What can hang from each mark
P: F J K
H: F
C: M
M: C H
F: H J P
J: C K

Each row was made from one small tree. The marks that hang from a mark follow it in brackets, in alphabetical order. Every link used is in the known rows. Write each row's tree.
Known rows
H[F[J P[K]]]: -.03  .15  .18 -.05  .16 -.14  .22  .01  .01  .00  .03  .05 -.03 -.10 -.16 -.17 -.03  .10  .13  .11 -.01  .08 -.02 -.04 -.08 -.05  .15  .29 -.09  .01  .15
P[F[H] J K]: -.11 -.05  .15 -.16  .18 -.15  .17 -.17  .19  .33  .24 -.13 -.12 -.19  .19  .12 -.03 -.24 -.03 -.11 -.10 -.04  .04  .02 -.09  .17 -.11 -.41 -.07 -.30 -.17
H[F[J[C]]]:  .04  .03 -.09  .11  .07  .12 -.04 -.14 -.20 -.01 -.21  .05  .28  .22 -.17 -.05  .05  .09 -.06  .05 -.03 -.07 -.08  .02  .17  .00  .00  .18  .02  .16  .12
H[F[P[J]]]:  .01  .16  .03 -.10 -.02  .01  .18 -.02  .07  .07 -.01 -.01  .15 -.02  .00 -.14 -.09 -.06  .03  .17  .09  .10  .00 -.04 -.01 -.03  .00  .07 -.06 -.04 -.02
C[M[H[F[J]]]]: -.08  .16 -.19  .12 -.25  .09 -.26  .10 -.16 -.26 -.23  .08  .06  .01  .10  .09 -.01 -.01 -.10  .06  .04  .08 -.07  .05  .06  .12  .04  .14  .00  .36 -.18
P[K]: -.09 -.01  .07 -.12 -.10  .03 -.04 -.05  .11  .11 -.06  .07 -.21 -.06  .08 -.18  .03  .01 -.07 -.03 -.02  .01 -.02 -.07 -.02 -.01 -.02  .03 -.15 -.19  .04
J[C[M[H[F]]] K]: -.01 -.10 -.23  .15 -.39  .23 -.32  .25 -.04 -.23 -.44  .02 -.07  .02  .04 -.07  .09  .06 -.08  .07  .17 -.03 -.06  .08  .06 -.09 -.16 -.03  .08  .20 -.09
H[F[J[C K] P]]:  .14 -.06  .12  .08  .21 -.02  .20  .04 -.04 -.04 -.04 -.01  .11  .07 -.29 -.12  .01  .18  .16  .10  .03 -.05 -.01  .00 -.01 -.17  .04  .22  .07  .09  .20
P[F J[C K]]: -.05 -.24  .20 -.01  .03 -.09  .07 -.11  .22  .28  .22 -.13  .03 -.08  .02  .05 -.02 -.12  .14 -.03  .11 -.13  .17  .19  .04 -.09 -.15 -.31  .01 -.23 -.09
H[F[J P]]:  .07  .16  .06  .01  .14 -.01  .23 -.07 -.08 -.07 -.02  .07  .19  .09 -.12 -.11 -.06  .10  .08  .09 -.04  .12 -.05 -.04 -.01  .06  .12  .33 -.07  .16  .07
M[C]: -.08 -.04 -.10 -.10 -.28  .07 -.12  .07  .02 -.03 -.04  .11 -.16 -.01  .21 -.07 -.03 -.12 -.09 -.12 -.07  .04  .08 -.01  .02  .12  .16 -.09 -.08 -.02 -.08
M[H]: -.08 -.04 -.10 -.07 -.30  .10 -.21 -.04 -.03 -.06 -.13  .10 -.10  .03  .32 -.07  .06 -.01 -.13 -.13 -.02  .07  .02  .04  .08  .16  .03 -.08 -.03  .05 -.10
H[F[J]]:  .02  .13 -.02  .02 -.01  .08  .13 -.12 -.13 -.02 -.22  .07  .19  .13 -.06 -.08 -.07  .04 -.06  .06 -.08  .06 -.08 -.03  .08  .14  .08  .20 -.04  .21 -.02
J[C[M[H]]]: -.10 -.05 -.27  .12 -.31  .19 -.56  .07 -.11 -.22 -.08  .09 -.04  .06  .15  .14  .14 -.03 -.13 -.05  .10 -.07  .03  .06  .13 -.04 -.11 -.04  .01  .07 -.08
F[H J[C] P]:  .18  .01 -.04  .08  .43 -.05  .06 -.17 -.19 -.02  .27 -.02  .15  .18 -.16  .21  .04  .06 -.03 -.14 -.20 -.01 -.07 -.12  .02  .03  .06  .05  .08 -.04  .22
C[M[H[F]]]: -.10  .12 -.29  .08 -.44  .26 -.31  .12 -.11 -.28 -.41  .10 -.02  .01  .23 -.06  .03 -.05 -.17  .06  .07  .08 -.08  .03  .06  .14 -.07  .04 -.05  .27 -.22
C[M[H]]: -.12  .04 -.19  .03 -.38  .15 -.43  .10 -.03 -.21 -.10  .11 -.11  .00  .27  .07  .04 -.06 -.13 -.06  .08  .05 -.01  .02  .02  .11 -.05 -.01 -.06  .11 -.20
F[H J[C K] P]:  .24 -.11  .06  .06  .41 -.08  .21 -.01 -.07  .02  .24 -.08 -.02  .11 -.20  .14  .01  .13  .03 -.12 -.15 -.02 -.07 -.10 -.06 -.04  .04 -.02  .15 -.06  .23
C[M]: -.03  .09 -.16  .03 -.24  .21 -.23  .01 -.02 -.10 -.08  .15 -.03  .05  .07  .04 -.01 -.09 -.10  .00  .03  .04 -.07 -.07  .00  .03 -.09  .09 -.13  .03 -.13
H[F[J[C[M]]]]: -.01  .11 -.19  .20 -.03  .18 -.21 -.01 -.22 -.15 -.19  .07  .23  .15 -.22  .11  .04  .04 -.06  .15  .04 -.11 -.09  .02  .12 -.06 -.08  .27 -.02  .23  .03
M[H[F[P]]]: -.01  .04 -.09 -.04 -.19  .08  .00  .04 -.04 -.19 -.23  .07  .02  .02  .22 -.21  .03  .06 -.01 -.01  .02  .14 -.02  .02 -.01  .11  .07  .12 -.01  .16 -.04
M[C H[F]]: -.16 -.03 -.25 -.02 -.51  .11 -.19  .18 -.06 -.18 -.39  .07 -.16 -.05  .36 -.18  .01 -.09 -.15 -.10 -.06  .11  .06  .08  .05  .22  .18 -.13  .01  .24 -.16

Which tree is each row?
-.06  .09  .29 -.10  .22 -.25  .11 -.02  .05  .06  .35  .08 -.15 -.11 -.09 -.04 -.02  .08  .17  .00 -.03  .05  .06 -.05 -.09 -.09  .17  .25 -.09 -.15  .15 : F[J P[K]]
-.05  .07  .09 -.07  .06 -.07  .02  .04  .10  .14  .00 -.08  .00 -.11 -.16 -.15  .05  .03  .09  .23  .14 -.08  .08  .00  .03 -.27 -.06  .05 -.02 -.22  .19 : H[F[P[J[C] K]]]
 .09  .05 -.24  .20  .20  .12 -.23 -.08 -.24 -.10  .10  .03  .14  .20 -.14  .36  .06 -.03 -.18 -.09 -.13 -.08 -.12 -.10  .06  .06 -.09  .01  .07  .09  .03 : F[H J[C[M]]]
 .07  .07 -.19  .08  .16  .06 -.15  .01 -.04 -.03  .29 -.09  .08  .02 -.08  .32  .02 -.12 -.06  .02  .04 -.04 -.03 -.11  .00 -.13 -.15 -.14  .05 -.16  .02 : F[H P[J[C[M]]]]
 .09 -.11  .09  .05  .08 -.02  .00 -.05 -.04  .08  .07 -.02  .00  .11 -.17  .02  .01  .16  .06 -.04  .01 -.12  .03  .03  .07 -.12  .01  .05  .08  .00  .14 : F[J[C K]]
 .08 -.04  .06 -.01 -.01  .00  .16  .09  .12  .11 -.07 -.13  .09 -.02 -.17 -.16 -.05  .05  .10  .18  .15 -.05  .05  .02 -.02 -.27 -.09 -.03  .04 -.10  .14 : H[F[P[J[C K]]]]
-.05 -.12  .13  .06  .28 -.10  .00 -.29 -.04  .10  .27  .01  .24  .10 -.06  .16  .04 -.06  .13 -.13 -.08 -.16  .11  .15  .13  .09  .00  .04 -.05 -.03  .00 : P[F[J[C]]]
-.09 -.09 -.03  .01 -.36 -.09 -.01  .31  .01 -.13 -.26 -.02 -.22 -.13  .19 -.10 -.06  .02  .02 -.05 -.02  .11  .08  .12 -.03  .15  .27 -.10  .13  .30 -.13 : M[C H[F[J[K]]]]
 .19 -.16 -.04  .08  .26  .01  .10 -.08 -.10  .08 -.01 -.10  .00  .18 -.13  .17  .04  .08 -.10 -.13 -.15 -.07 -.14 -.10  .03  .02 -.03 -.15  .14 -.01  .15 : F[H J[C K]]
 .03 -.11 -.10  .09 -.16  .20 -.23  .11  .02 -.09 -.09  .04 -.09  .05 -.11  .04  .05  .02 -.04  .03  .12 -.10 -.03 -.02  .01 -.19 -.19  .01 -.01 -.03  .01 : J[C[M] K]
 .16 -.07 -.13  .17  .15  .07 -.09  .06 -.14 -.06  .05 -.05 -.02  .11 -.19  .31  .04  .04 -.09 -.07 -.08 -.08 -.16 -.11 -.01 -.05 -.11 -.08  .14  .07  .02 : F[H J[C[M] K]]
-.07  .15  .15 -.16 -.02 -.11  .17  .07  .16  .15  .01 -.04 -.07 -.19 -.05 -.22 -.05  .01  .07  .21  .12  .06  .05 -.04 -.08 -.14  .01  .05 -.08 -.19  .04 : H[F[P[J K]]]
 .18 -.12  .01 -.05  .22 -.05  .15  .02  .10  .16  .21 -.18 -.05  .01 -.10  .12 -.02  .00  .01 -.04 -.01 -.04 -.02 -.08 -.07 -.14 -.12 -.27  .14 -.26  .14 : F[H P[J[C K]]]
 .14  .10  .00 -.04  .34 -.10  .22 -.15 -.10  .00  .26  .03  .09  .11 -.02  .16 -.04  .00 -.03 -.14 -.22  .11 -.11 -.15 -.08  .17  .10  .07  .04  .01  .07 : F[H J P]
-.20 -.13  .22 -.08  .10 -.16 -.06 -.17  .19  .28  .28 -.10 -.03 -.18  .00  .05  .05 -.13  .10  .01  .09 -.20  .21  .19  .05 -.12 -.12 -.23 -.07 -.36 -.03 : P[F J[C] K]
-.04  .15 -.18  .04 -.29  .14 -.18  .18 -.03 -.32 -.19  .10 -.01 -.06  .15 -.08  .03 -.02 -.02  .07  .07  .13 -.03  .00 -.03  .06 -.02  .16 -.05  .22 -.12 : C[M[H[F[P]]]]
 .13 -.26  .10  .06  .38 -.10  .21 -.18 -.02  .14  .20 -.12  .07  .10 -.08  .21  .03 -.04  .03 -.21 -.17 -.11 -.02  .07 -.02  .15 -.07 -.22  .09 -.02  .01 : P[F[H J[C K]]]
-.01  .07  .09 -.18  .18 -.16  .17  .01  .16  .20  .27 -.10 -.17 -.16  .05  .04 -.04 -.08 -.04 -.02 -.06  .07 -.02 -.16 -.12 -.04 -.01 -.20  .01 -.34  .07 : F[H P[J K]]
-.02 -.01  .07 -.09 -.23 -.06  .13  .23  .17  .01 -.11 -.10 -.11 -.16  .15 -.17 -.06  .03  .09  .11  .15  .12  .06  .08 -.08 -.05  .03 -.13  .10  .02 -.08 : M[H[F[P[J[K]]]]]
 .00 -.13  .29 -.04  .14 -.15  .27 -.14  .15  .13  .25 -.03 -.01 -.05  .01  .05 -.08 -.06  .18 -.11 -.06 -.02  .07  .13 -.08  .14  .07 -.03 -.04  .00 -.13 : P[F[J[K]]]
 .13  .06  .17 -.02  .10 -.07  .36  .08  .04 -.04 -.07  .02  .04  .03 -.16 -.18 -.09  .14  .14  .10 -.02  .09 -.06 -.05 -.11 -.03  .10  .25  .02  .13  .09 : H[F[J[K] P]]
 .05  .02  .02 -.14  .21 -.04  .17 -.02  .07  .06  .12  .04 -.24 -.04  .06 -.03  .01  .02 -.06 -.12 -.16  .10 -.10 -.18 -.15  .06  .01 -.05 -.06 -.22  .13 : F[H P[K]]
-.06 -.16  .13  .05 -.07 -.02 -.12  .02  .19  .11  .24 -.10  .02 -.15 -.05  .23 -.02 -.18  .16  .06  .19 -.19  .16  .17 -.02 -.13 -.22 -.24  .00 -.18 -.17 : P[F J[C[M] K]]
 .00  .06  .13  .03  .25 -.10  .07  .00 -.05  .00  .04  .02  .04  .00 -.27 -.14  .07  .16  .14  .11 -.01 -.07  .02  .01  .03 -.20  .07  .28 -.03 -.02  .28 : H[F[J[C] P[K]]]
 .08  .09 -.04 -.12  .15 -.04  .17 -.09  .04  .13  .24 -.08  .04  .01  .09  .13 -.09 -.11 -.06 -.02 -.09  .08 -.04 -.15 -.08  .06  .00 -.18  .03 -.20 -.01 : F[H P[J]]
 .05 -.02  .06  .00  .33 -.08  .23 -.32 -.06  .11  .23  .00  .15  .08  .09  .24 -.05 -.14 -.05 -.25 -.25  .01 -.07  .02 -.03  .37  .03 -.14 -.02  .03 -.14 : P[F[H J]]
-.08  .02 -.36  .15 -.34  .28 -.46  .09 -.16 -.29 -.41  .06  .05  .09  .07 -.03  .12  .01 -.16  .07  .12 -.06 -.05  .08  .15  .01 -.14  .04  .03  .23 -.09 : J[C[M[H[F]]]]
-.14 -.02  .33 -.08  .20 -.24  .13 -.19  .12  .17  .31  .06 -.07 -.15  .05  .04  .00 -.08  .15 -.10 -.08 -.04  .11  .10 -.03  .11  .06  .02 -.13 -.12 -.05 : P[F[J] K]
-.14  .05 -.04 -.08 -.37 -.13 -.08  .27  .09 -.11 -.03 -.04 -.11 -.21  .31 -.10 -.08 -.15  .04  .04  .06  .13  .19  .11 -.02  .06  .25 -.19  .03  .07 -.15 : M[C H[F[P[J]]]]
 .08  .02  .06  .00 -.05  .02  .26  .02 -.02  .03 -.25  .01  .03  .07 -.10 -.15 -.08  .11  .00  .06 -.02  .06 -.11 -.03 -.02  .05  .05  .13  .01  .19 -.02 : H[F[J[K]]]
-.05  .02 -.07  .00 -.11 -.02 -.14  .05 -.04 -.04 -.06 -.07  .13 -.01  .11 -.06  .05  .01  .03  .11  .13 -.01  .13  .09  .11 -.11  .01 -.03  .06  .02  .04 : M[H[F[P[J[C]]]]]
-.01  .09  .09 -.15  .00  .01  .16  .04  .09 -.01 -.16  .08 -.11 -.11 -.02 -.31  .00  .08  .04  .10  .01  .09 -.04 -.09 -.08 -.08  .01  .21 -.13 -.05  .10 : H[F[P[K]]]
-.15 -.03  .09 -.08 -.03 -.06 -.19 -.04  .11  .26  .11 -.06 -.11 -.09 -.04 -.01  .08 -.03 -.03  .07  .13 -.14  .13  .03  .10 -.26 -.10 -.15 -.03 -.35  .11 : P[J[C] K]
 .00 -.01  .02  .03 -.19 -.01  .09  .11 -.05 -.06 -.29  .00 -.06  .01  .10 -.11 -.03  .13 -.01  .00  .00  .10 -.03  .08 -.03  .10  .08  .02  .10  .26 -.08 : M[H[F[J[K]]]]
